Below is a small trained network, with its code and all its weights. Each question gives an input and a class and asks what happens when units are switched off, that is, made to give their printed mean instead of their output.

import numpy as np


def w(rows, s, z=0):
    codes = np.array(rows[::2]) - 128.0
    scale = np.full(codes.shape[1], s)
    scale[-1] = z or s
    return codes * scale


def f(y):
    return y / 2 * (1 + np.tanh(0.7978845608 * (y + 0.044715 * y**3)))


def log_softmax(a):
    a = a - a.max(-1, keepdims=True)
    return a - np.log(np.exp(a).sum(-1, keepdims=True))


def net(x, mask):
    res = np.array(x, float).reshape(1, 3) / 4 @ E
    y = f(res @ A[0][:, :-1].T + A[0][:, -1])
    res = res + np.where(mask, y, B[0][:, -1]) @ B[0][:, :-1]
    return log_softmax(res[-1] @ U[:, :-1].T + U[:, -1])


A, B = {}, {}
E = w([
[127,118,126],'x0',
[135,142,51],'x1',
[8,152,143],'x2',
],0.015)
A[0] = w([
[121,140,91,193],'n1',
[57,83,140,159],'n2',
[177,157,48,215],'n3',
[188,132,123,107],'n4',
[108,200,98,131],'n5',
[154,92,217,130],'n6',
[130,147,61,118],'n7',
[77,171,101,141],'n8',
[128,149,31,99],'n9',
[88,146,125,96],'n10',
[181,98,154,119],'n11',
[122,65,111,200],'n12',
[110,145,146,62],'n13',
[142,107,241,106],'n14',
[116,109,74,168],'n15',
[70,145,131,91],'n16',
[113,96,118,87],'n17',
[139,114,213,106],'n18',
[155,132,121,121],'n19',
[119,109,44,78],'n20',
[92,140,132,71],'n21',
[4,134,127,138],'n22',
[161,48,149,134],'n23',
[139,164,128,34],'n24',
[192,91,131,76],'n25',
[138,107,222,65],'n26',
[158,65,63,140],'n27',
[132,199,90,254],'n28',
],0.013,0.0082)
B[0] = w([
[97,121,172,168],'n1',
[187,183,133,198],'n2',
[104,162,176,227],'n3',
[122,211,95,177],'n4',
[99,174,141,157],'n5',
[23,181,134,189],'n6',
[65,157,118,159],'n7',
[153,200,121,183],'n8',
[41,107,97,173],'n9',
[173,148,96,152],'n10',
[155,245,106,180],'n11',
[152,137,173,166],'n12',
[121,151,54,126],'n13',
[35,128,110,191],'n14',
[82,110,160,163],'n15',
[135,167,92,172],'n16',
[167,114,46,119],'n17',
[32,135,108,170],'n18',
[95,186,119,143],'n19',
[53,33,53,153],'n20',
[161,165,50,141],'n21',
[162,175,116,254],'n22',
[147,148,135,176],'n23',
[125,86,2,114],'n24',
[120,160,77,181],'n25',
[65,161,66,165],'n26',
[86,225,139,184],'n27',
[108,126,199,207],'n28',
],0.008,0.012)
U = w([
[180,207,63,69],'0',
[39,113,82,67],'1',
[130,167,190,255],'2',
[173,112,221,249],'3',
[218,80,65,44],'4',
[186,3,88,46],'5',
],0.013,0.0066)

Each question gives the input, the list of numbers given to net, and the class t.
The units are the neurons (one row each of A and B). Each row of codes is followed by its name. A weight is (code - 128) times the scale printed after its matrix; where a second scale follows, it is the last column's (A, B and U).
mask holds one flag per neuron, in row order. A switched-off neuron (its flag False) gives its mean, the last column of its row in B, instead of its output. The means were averaged over made-up inputs and are rounded, as every weight is.
A unit's drop is (log p(t) with every unit on - log p(t) with that unit switched off) / (log p(t) with every unit on - log p(t) with every unit switched off).
The circuit of an input: a set's keep is (log p(t) with only the set's units on - log p(t) with every unit switched off) / (log p(t) with every unit on - log p(t) with every unit switched off). Starting from the 12 units with the biggest drops (on a tie, the unit counted first), units are removed one at a time, each time the one whose removal leaves the highest keep (on an exact tie, the one counted first), for as long as the keep stays at least 0.8.
circuit, biggest first: the units of the circuit, biggest drop first
most important unit: the unit with the biggest drop
k most important neurons: the k neurons with the biggest drops, biggest first
drop of u: that unit's drop, to one decimal
input [6,-8,-8], class 0: most important unit -> n11
input [0,-8,-7], class 1: 3 most important neurons -> n14; n6; n18
input [6,5,-3], class 2: circuit, biggest first -> n3; n28
input [5,7,-2], class 1: 2 most important neurons -> n20; n9
input [-3,5,-1], class 1: 2 most important neurons -> n9; n20
input [8,5,-3], class 2: 2 most important neurons -> n3; n14
input [3,-4,5], class 0: 2 most important neurons -> n22; n2
input [-1,3,-3], class 3: drop of n6 -> 0.2
input [-6,-5,-6], class 0: drop of n26 -> 0.1
input [3,-1,0], class 3: drop of n7 -> 0.0
